Below is a small trained network, with its code and all its weights. Each question gives an input and a target symbol and asks what happens when units are switched off, that is, made to give their printed mean instead of their output.

import numpy as np


def w(rows, s, z=0):
    codes = np.array(rows[::2]) - 128.0
    scale = np.full(codes.shape[1], s)
    scale[-1] = z or s
    return codes * scale


def norm(h):
    return h / np.sqrt((h * h).mean(-1, keepdims=True) + 1e-5)


def f(y):
    return np.maximum(y, 0)


def softmax(a):
    e = np.exp(a - a.max(-1, keepdims=True))
    return e / e.sum(-1, keepdims=True)


def log_softmax(a):
    a = a - a.max(-1, keepdims=True)
    return a - np.log(np.exp(a).sum(-1, keepdims=True))


def net(x, mask):
    ids = ['αβγδεζθλμξπσφ'.index(c) for c in x.split()]
    T = len(ids)
    res = E[ids] + P[:T]
    u = 0
    for l in range(2):
        r = norm(res)
        for j in range(3):
            rows = slice(3 * j, 3 * j + 3)
            q, k, v = (r @ M[l][rows].T for M in (Q, K, V))
            z = softmax(np.where(np.tri(T) > 0, q @ k.T / 3**0.5, -1e9)) @ v
            o = O[l][rows]
            res = res + np.where(mask[u + j], z, o[:, -1]) @ o[:, :-1]
        u += 3
        y = f(norm(res) @ A[l][:, :-1].T + A[l][:, -1])
        res = res + np.where(mask[u : u + 4], y, B[l][:, -1]) @ B[l][:, :-1]
        u += 4
    return log_softmax(norm(res)[-1] @ U[:, :-1].T + U[:, -1])


Q, K, V, O, A, B = {}, {}, {}, {}, {}, {}
E = w([
[153,96,123],'α',
[7,94,95],'β',
[144,31,134],'γ',
[169,104,156],'δ',
[90,169,133],'ε',
[94,195,125],'ζ',
[157,64,147],'θ',
[149,235,110],'λ',
[78,244,125],'μ',
[172,98,159],'ξ',
[151,121,88],'π',
[153,146,114],'σ',
[123,114,111],'φ',
],0.012)
P = w([
[141,176,175],'0',
[134,66,63],'1',
[92,105,208],'2',
[189,99,64],'3',
[125,47,223],'4',
[165,105,2],'5',
[124,114,186],'6',
[191,90,52],'7',
],0.0084)
Q[0] = w([
[164,135,159],'L0H0',
[80,64,99],'L0H0',
[86,161,106],'L0H0',
[134,156,135],'L0H1',
[197,125,140],'L0H1',
[255,77,53],'L0H1',
[129,175,138],'L0H2',
[45,109,73],'L0H2',
[124,92,154],'L0H2',
],0.013)
K[0] = w([
[127,114,118],'L0H0',
[105,124,186],'L0H0',
[133,176,124],'L0H0',
[169,142,93],'L0H1',
[204,159,132],'L0H1',
[251,123,48],'L0H1',
[173,141,113],'L0H2',
[63,130,66],'L0H2',
[76,157,142],'L0H2',
],0.014)
V[0] = w([
[168,254,187],'L0H0',
[169,196,103],'L0H0',
[118,173,219],'L0H0',
[140,19,20],'L0H1',
[135,157,168],'L0H1',
[66,176,197],'L0H1',
[159,15,207],'L0H2',
[145,87,115],'L0H2',
[161,59,80],'L0H2',
],0.0062)
O[0] = w([
[218,118,110,85],'L0H0',
[166,43,124,78],'L0H0',
[181,207,109,145],'L0H0',
[3,205,60,253],'L0H1',
[141,113,156,88],'L0H1',
[229,149,89,74],'L0H1',
[66,118,167,178],'L0H2',
[89,119,91,145],'L0H2',
[24,104,34,157],'L0H2',
],0.005,0.0023)
A[0] = w([
[123,87,198,7],'L0N0',
[112,15,212,194],'L0N1',
[195,245,172,246],'L0N2',
[86,185,219,174],'L0N3',
],0.011,0.0015)
B[0] = w([
[75,43,176,178],'L0N0',
[23,152,67,253],'L0N1',
[5,37,86,216],'L0N2',
[2,81,254,223],'L0N3',
],0.0073,0.005)
Q[1] = w([
[124,154,52],'L1H0',
[70,78,23],'L1H0',
[140,128,149],'L1H0',
[105,36,92],'L1H1',
[109,124,125],'L1H1',
[91,121,112],'L1H1',
[129,116,252],'L1H2',
[122,100,114],'L1H2',
[149,64,100],'L1H2',
],0.016)
K[1] = w([
[131,106,238],'L1H0',
[55,34,209],'L1H0',
[130,133,110],'L1H0',
[65,122,42],'L1H1',
[128,74,138],'L1H1',
[106,76,148],'L1H1',
[2,80,30],'L1H2',
[149,166,145],'L1H2',
[183,200,119],'L1H2',
],0.013)
V[1] = w([
[202,35,149],'L1H0',
[116,124,128],'L1H0',
[150,113,132],'L1H0',
[55,141,103],'L1H1',
[190,84,229],'L1H1',
[93,109,187],'L1H1',
[246,123,212],'L1H2',
[55,70,14],'L1H2',
[101,210,196],'L1H2',
],0.011)
O[1] = w([
[30,185,110,109],'L1H0',
[143,126,123,151],'L1H0',
[104,136,131,109],'L1H0',
[190,145,176,251],'L1H1',
[85,40,54,2],'L1H1',
[156,52,107,165],'L1H1',
[146,100,229,8],'L1H2',
[77,78,48,254],'L1H2',
[199,245,114,88],'L1H2',
],0.011,0.0077)
A[1] = w([
[198,155,166,2],'L1N0',
[153,191,106,79],'L1N1',
[255,168,118,140],'L1N2',
[156,116,37,164],'L1N3',
],0.0092,0.0041)
B[1] = w([
[4,133,81,143],'L1N0',
[128,50,101,175],'L1N1',
[137,39,127,212],'L1N2',
[130,159,207,255],'L1N3',
],0.011,0.0039)
U = w([
[133,170,88,36],'α',
[142,168,171,57],'β',
[70,152,101,108],'γ',
[151,170,94,34],'δ',
[57,23,119,219],'ε',
[143,126,199,53],'ζ',
[254,139,65,253],'θ',
[149,136,179,53],'λ',
[150,155,175,80],'μ',
[91,197,85,106],'ξ',
[146,149,172,65],'π',
[172,166,90,89],'σ',
[136,237,188,127],'φ',
],0.0091,0.003)

Each question gives the input, a string of symbols that net reads in full, and the target symbol t.
The units are the heads (3 rows each of Q, K, V and O) and the neurons (one row each of A and B). Each row of codes is followed by its name. A weight is (code - 128) times the scale printed after its matrix; where a second scale follows, it is the last column's (O, A, B and U).
mask holds one flag per unit, layer by layer, with each layer's heads first. A switched-off unit (its flag False) gives its mean, the last column of its rows in O or B, instead of its output. The means were averaged over made-up inputs and are rounded, as every weight is.
A unit's drop is (log p(t) with every unit on - log p(t) with that unit switched off) / (log p(t) with every unit on - log p(t) with every unit switched off).
The circuit of an input: a set's keep is (log p(t) with only the set's units on - log p(t) with every unit switched off) / (log p(t) with every unit on - log p(t) with every unit switched off). Starting from the 12 units with the biggest drops (on a tie, the unit counted first), units are removed one at a time, each time the one whose removal leaves the highest keep (on an exact tie, the one counted first), for as long as the keep stays at least 0.8.
units of the circuit, in order: the units of the circuit, biggest drop first
unit that matters most: the unit with the biggest drop
k most important neurons: the k neurons with the biggest drops, biggest first
k most important neurons of layer l: the k neurons of layer l with the biggest drops, biggest first
which heads matter: for each layer, one digit per head in row order, 1 if its drop is at least 0.15 and else 0, layers parted by /
drop of u: that unit's drop, to one decimal
input μ α β π σ μ, target φ: units of the circuit, in order	[L0H2; L0H0; L1H2]
input μ π β β β β, target φ: 3 most important neurons of layer 0	[L0N1; L0N2; L0N0]
input β ε φ λ, target θ: 2 most important neurons of layer 1	[L1N2; L1N1]
input β λ β φ, target θ: unit that matters most	L0N2
input β β μ μ β λ, target θ: units of the circuit, in order	[L0N1; L1H0]
input β β β π π α, target θ: which heads matter	000 / 101
input μ π π λ, target φ: which heads matter	111 / 101
input μ π β φ, target φ: units of the circuit, in order	[L0H1; L1H2]
input π β α π β ζ, target ε: which heads matter	111 / 001
input β β ζ π, target θ: which heads matter	010 / 000
input π δ ξ π θ λ, target ε: 2 most important neurons	[L0N1; L0N2]
input β μ μ σ μ β β ε, target θ: 4 most important neurons	[L0N2; L0N3; L0N1; L1N2]
input β σ λ, target ε: 2 most important neurons of layer 0	[L0N3; L0N1]
input μ μ σ θ ζ μ, target φ: unit that matters most	L0H1
input μ β β σ δ β β ξ, target φ: 4 most important neurons	[L0N1; L0N3; L0N0; L0N2]
input β β π β β φ, target θ: 2 most important neurons	[L0N2; L0N1]
input β μ φ ξ, target θ: 3 most important neurons	[L0N2; L0N3; L1N2]
input β β γ μ δ β θ μ, target θ: 2 most important neurons	[L0N1; L0N3]
input β β λ π, target θ: 2 most important neurons	[L0N2; L1N2]
input π β ξ π θ μ, target ε: 2 most important neurons of layer 0	[L0N1; L0N2]
input μ ξ β ξ β π, target φ: 2 most important neurons	[L0N1; L0N2]
input β φ θ β μ ε, target θ: 2 most important neurons of layer 0	[L0N1; L0N3]
input β π β π α μ φ σ, target θ: 2 most important neurons of layer 1	[L1N2; L1N1]
input β π α γ, target θ: most important neuron	[L0N2]
input β ε φ σ π π λ β, target θ: 2 most important neurons	[L0N1; L1N2]
input β μ β ξ σ β β ζ, target θ: drop of L1N2	0.1
input β ξ π δ λ ζ, target θ: drop of L1H2	0.1
input μ β ξ φ β α, target φ: drop of L1H0	0.2
input β ε π π π μ β σ, target θ: drop of L1N2	0.3
input π β μ, target ε: most important neuron	[L0N2]
